Below is a small trained network, with its code and all its weights. Each question gives an input and a class and asks what happens when units are switched off, that is, made to give their printed mean instead of their output.

import numpy as np


def w(rows, s, z=0):
    codes = np.array(rows[::2]) - 128.0
    scale = np.full(codes.shape[1], s)
    scale[-1] = z or s
    return codes * scale


def f(y):
    return np.maximum(y, 0)


def log_softmax(a):
    a = a - a.max(-1, keepdims=True)
    return a - np.log(np.exp(a).sum(-1, keepdims=True))


def net(x, mask):
    res = np.array(x, float).reshape(1, 7) / 4 @ E
    y = f(res @ A[0][:, :-1].T + A[0][:, -1])
    res = res + np.where(mask, y, B[0][:, -1]) @ B[0][:, :-1]
    return log_softmax(res[-1] @ U[:, :-1].T + U[:, -1])


A, B = {}, {}
E = w([
[65,62,154],'x0',
[20,219,154],'x1',
[96,43,153],'x2',
[69,2,161],'x3',
[82,62,55],'x4',
[39,204,61],'x5',
[221,128,141],'x6',
],0.006)
A[0] = w([
[135,182,240,209],'N1',
[15,166,217,255],'N2',
[133,162,96,180],'N3',
[122,148,132,241],'N4',
[192,171,85,129],'N5',
[143,35,131,85],'N6',
[70,132,45,108],'N7',
[185,10,158,69],'N8',
[143,166,199,156],'N9',
[147,199,236,184],'N10',
],0.011,0.0065)
B[0] = w([
[122,128,163,205],'N1',
[27,159,164,251],'N2',
[104,105,223,171],'N3',
[51,146,205,196],'N4',
[254,128,206,176],'N5',
[110,38,86,175],'N6',
[21,173,74,172],'N7',
[182,63,97,193],'N8',
[133,106,144,172],'N9',
[141,170,153,204],'N10',
],0.0085,0.011)
U = w([
[114,210,99,79],'0',
[179,96,141,2],'1',
[121,145,253,211],'2',
[215,183,191,154],'3',
],0.013,0.0066)

Each question gives the input, the list of numbers given to net, and the class t.
The units are the neurons (one row each of A and B). Each row of codes is followed by its name. A weight is (code - 128) times the scale printed after its matrix; where a second scale follows, it is the last column's (A, B and U).
mask holds one flag per neuron, in row order. A switched-off neuron (its flag False) gives its mean, the last column of its row in B, instead of its output. The means were averaged over made-up inputs and are rounded, as every weight is.
A unit's drop is (log p(t) with every unit on - log p(t) with that unit switched off) / (log p(t) with every unit on - log p(t) with every unit switched off).
The circuit of an input: a set's keep is (log p(t) with only the set's units on - log p(t) with every unit switched off) / (log p(t) with every unit on - log p(t) with every unit switched off). Starting from all 10 units, units are removed one at a time, each time the one whose removal leaves the highest keep (on an exact tie, the one counted first), for as long as the keep stays at least 0.8.
units of the circuit, in order: the units of the circuit, biggest drop first
top k neurons: the k neurons with the biggest drops, biggest first
drop of u: that unit's drop, to one decimal
input [3,-2,6,-2,2,7,-4], class 0: units of the circuit, in order => N7; N5
input [-2,-4,0,-8,6,8,1], class 3: units of the circuit, in order => N5
input [-1,1,4,-7,1,0,7], class 3: top 2 neurons => N2; N5
input [-8,-8,4,3,-4,-5,-2], class 1: top 2 neurons => N8; N6
input [6,-5,4,-2,6,3,-2], class 0: units of the circuit, in order => N7; N5; N3
input [-4,-4,8,-1,-5,0,2], class 1: units of the circuit, in order => N2; N8
input [-7,0,-5,7,0,-5,-4], class 3: units of the circuit, in order => N2; N3
input [-3,1,-8,7,-5,-8,3], class 3: units of the circuit, in order => N2; N3
input [2,-3,-2,-3,5,3,-7], class 0: top 3 neurons => N7; N5; N1
input [6,-6,-2,-1,-8,-5,6], class 1: drop of N6 => 0.2
input [-3,-1,6,-3,6,7,1], class 0: drop of N7 => 0.5
input [-5,-7,1,8,-7,-7,0], class 1: drop of N8 => 0.1
